Below is a small trained network, with its code and all its weights. Each question gives an input and a target symbol and asks what happens when units are switched off, that is, made to give their printed mean instead of their output.

import numpy as np


def w(rows, s, z=0):
    codes = np.array(rows[::2]) - 128.0
    scale = np.full(codes.shape[1], s)
    scale[-1] = z or s
    return codes * scale


def norm(h):
    return h / np.sqrt((h * h).mean(-1, keepdims=True) + 1e-5)


def f(y):
    return y / 2 * (1 + np.tanh(0.7978845608 * (y + 0.044715 * y**3)))


def softmax(a):
    e = np.exp(a - a.max(-1, keepdims=True))
    return e / e.sum(-1, keepdims=True)


def log_softmax(a):
    a = a - a.max(-1, keepdims=True)
    return a - np.log(np.exp(a).sum(-1, keepdims=True))


def net(x, mask):
    ids = ['ΔΘΛΞΩεζπφ'.index(c) for c in x.split()]
    T = len(ids)
    res = E[ids] + P[:T]
    r = norm(res)
    for j in range(2):
        rows = slice(2 * j, 2 * j + 2)
        q, k, v = (r @ M[0][rows].T for M in (Q, K, V))
        z = softmax(np.where(np.tri(T) > 0, q @ k.T / 2**0.5, -1e9)) @ v
        o = O[0][rows]
        res = res + np.where(mask[j], z, o[:, -1]) @ o[:, :-1]
    y = f(norm(res) @ A[0][:, :-1].T + A[0][:, -1])
    res = res + np.where(mask[2:26], y, B[0][:, -1]) @ B[0][:, :-1]
    return log_softmax(norm(res)[-1] @ U[:, :-1].T + U[:, -1])


Q, K, V, O, A, B = {}, {}, {}, {}, {}, {}
E = w([
[86,179,130,64],'Δ',
[98,111,144,167],'Θ',
[105,145,220,160],'Λ',
[239,129,137,130],'Ξ',
[56,114,105,171],'Ω',
[149,97,35,157],'ε',
[83,2,126,123],'ζ',
[120,134,237,171],'π',
[168,101,158,49],'φ',
],0.026)
P = w([
[2,50,238,211],'0',
[34,80,229,196],'1',
[55,90,202,182],'2',
[71,92,181,169],'3',
[79,102,163,160],'4',
[93,97,155,142],'5',
[104,97,142,131],'6',
[108,100,129,123],'7',
[119,100,120,110],'8',
[129,101,111,99],'9',
[137,100,97,87],'10',
[158,99,87,71],'11',
[157,94,86,73],'12',
],0.0093)
Q[0] = w([
[129,72,106,148],'H1',
[93,140,124,111],'H1',
[122,139,147,133],'H2',
[168,255,204,45],'H2',
],0.031)
K[0] = w([
[176,150,53,60],'H1',
[7,170,125,6],'H1',
[89,176,193,139],'H2',
[61,81,222,223],'H2',
],0.013)
V[0] = w([
[168,90,168,188],'H1',
[168,114,74,86],'H1',
[102,173,32,244],'H2',
[60,145,163,104],'H2',
],0.011)
O[0] = w([
[135,137,8,92,240],'H1',
[40,117,143,157,1],'H1',
[108,53,140,157,88],'H2',
[74,89,189,86,194],'H2',
],0.011,0.0034)
A[0] = w([
[179,213,173,130,55],'N1',
[161,80,182,84,150],'N2',
[113,159,205,68,102],'N3',
[106,64,125,90,92],'N4',
[121,159,90,254,11],'N5',
[206,136,191,159,125],'N6',
[140,139,126,115,98],'N7',
[125,110,149,62,74],'N8',
[118,141,132,116,109],'N9',
[153,147,147,154,122],'N10',
[110,111,154,158,138],'N11',
[123,137,196,92,88],'N12',
[83,139,113,95,95],'N13',
[79,139,136,90,166],'N14',
[103,191,139,95,94],'N15',
[143,102,91,43,118],'N16',
[168,173,107,171,96],'N17',
[132,236,102,161,133],'N18',
[107,135,123,150,100],'N19',
[90,104,123,175,72],'N20',
[105,203,130,163,109],'N21',
[112,107,174,132,73],'N22',
[60,132,134,135,50],'N23',
[96,133,95,114,145],'N24',
],0.022,0.011)
B[0] = w([
[162,169,54,191,158],'N1',
[173,142,98,153,255],'N2',
[154,72,165,80,231],'N3',
[142,246,142,101,169],'N4',
[140,91,58,8,206],'N5',
[51,214,115,163,209],'N6',
[111,104,116,150,119],'N7',
[147,118,162,194,154],'N8',
[155,111,133,119,122],'N9',
[76,144,95,184,138],'N10',
[145,116,99,69,182],'N11',
[147,49,130,93,201],'N12',
[112,125,153,169,133],'N13',
[166,179,181,170,185],'N14',
[179,85,155,175,147],'N15',
[114,114,138,57,191],'N16',
[128,130,93,87,155],'N17',
[77,156,190,106,199],'N18',
[145,122,111,132,138],'N19',
[131,110,89,161,172],'N20',
[113,138,135,78,173],'N21',
[180,103,116,54,163],'N22',
[134,130,132,201,150],'N23',
[121,97,189,118,163],'N24',
],0.012,0.0097)
U = w([
[157,53,195,96,154],'Δ',
[217,112,78,131,85],'Θ',
[169,133,98,185,112],'Λ',
[9,108,111,30,120],'Ξ',
[57,126,110,206,255],'Ω',
[120,5,21,134,61],'ε',
[100,175,149,101,60],'ζ',
[104,247,77,144,138],'π',
[41,205,205,131,161],'φ',
],0.014,0.0071)

Each question gives the input, a string of symbols that net reads in full, and the target symbol t.
The units are the heads (2 rows each of Q, K, V and O) and the neurons (one row each of A and B). Each row of codes is followed by its name. A weight is (code - 128) times the scale printed after its matrix; where a second scale follows, it is the last column's (O, A, B and U).
mask holds one flag per unit, heads first, then neurons. A switched-off unit (its flag False) gives its mean, the last column of its rows in O or B, instead of its output. The means were averaged over made-up inputs and are rounded, as every weight is.
A unit's drop is (log p(t) with every unit on - log p(t) with that unit switched off) / (log p(t) with every unit on - log p(t) with every unit switched off).
The circuit of an input: a set's keep is (log p(t) with only the set's units on - log p(t) with every unit switched off) / (log p(t) with every unit on - log p(t) with every unit switched off). Starting from the 12 units with the biggest drops (on a tie, the unit counted first), units are removed one at a time, each time the one whose removal leaves the highest keep (on an exact tie, the one counted first), for as long as the keep stays at least 0.8.
units of the circuit, in order: the units of the circuit, biggest drop first
k most important neurons: the k neurons with the biggest drops, biggest first
which heads matter: for each layer, one digit per head in row order, 1 if its drop is at least 0.15 and else 0, layers parted by /
drop when u is switched off: that unit's drop, to one decimal
input Ξ Ω Ω Λ Ω Ω Ξ ζ Ξ π ε Ω Λ, target Θ: units of the circuit, in order -> [N1]
input π Δ ε Ω Θ, target ε: which heads matter -> 00
input π Ξ Ξ Ω Λ Ξ Ξ ζ π ζ, target Ξ: which heads matter -> 10
input φ Δ Ω Ω Ω Ω Ξ ζ, target Ξ: units of the circuit, in order -> [N4, H1]
input π Ω φ Ξ Ξ Λ Ω Δ, target Δ: which heads matter -> 00
input π Ξ Λ Ω Ω π Ξ Ξ ε Ω Θ ζ Θ, target ε: which heads matter -> 01
input Ω Ω Λ π Ω Ξ Θ ζ Δ Ω Θ, target Δ: which heads matter -> 10
input π Ω π Ω Ω Ω π Ω Ω Ξ Ω π, target Λ: which heads matter -> 11
input π Λ Ω Ω Ω Ω Θ, target Θ: which heads matter -> 01
input Ω φ Θ Θ Ξ Ξ Θ Δ Λ Θ, target Δ: which heads matter -> 11
input Δ Λ Θ Ω ζ, target Δ: which heads matter -> 11
input Ω Ξ π ζ π Ω Δ Δ Ω Ω, target Δ: which heads matter -> 10
input Λ ε π π, target Θ: units of the circuit, in order -> [H1, N1]
input ε Λ Λ Θ Ξ Ω ε φ Λ Ω Λ π Θ, target φ: which heads matter -> 01
input Ω Θ Ω Θ, target Θ: which heads matter -> 11
input φ Ω ζ, target φ: which heads matter -> 01
input ζ Ω Δ Ω Ω, target Δ: which heads matter -> 11
input Ω Ω Ω Ω, target Ω: 3 most important neurons -> [N5, N3, N12]
input Ω Ξ π Ω Ω Ξ Ω φ Λ π Ω Ω π, target Λ: 3 most important neurons -> [N1, N6, N5]
input Ω Ω Λ, target Δ: most important neuron -> [N12]
input Λ Ω Ω ε Ω π Ξ Ξ Ω Δ Ω Ξ Λ, target Θ: drop when N12 is switched off -> 0.1
input Ξ ζ Ω Ω Θ ε π Ω, target ε: drop when N6 is switched off -> 0.1
input Θ Λ Ω, target Ω: drop when H2 is switched off -> 1.0
input Ω Ω Ω φ π Ω Ω ζ, target φ: drop when H2 is switched off -> 0.2
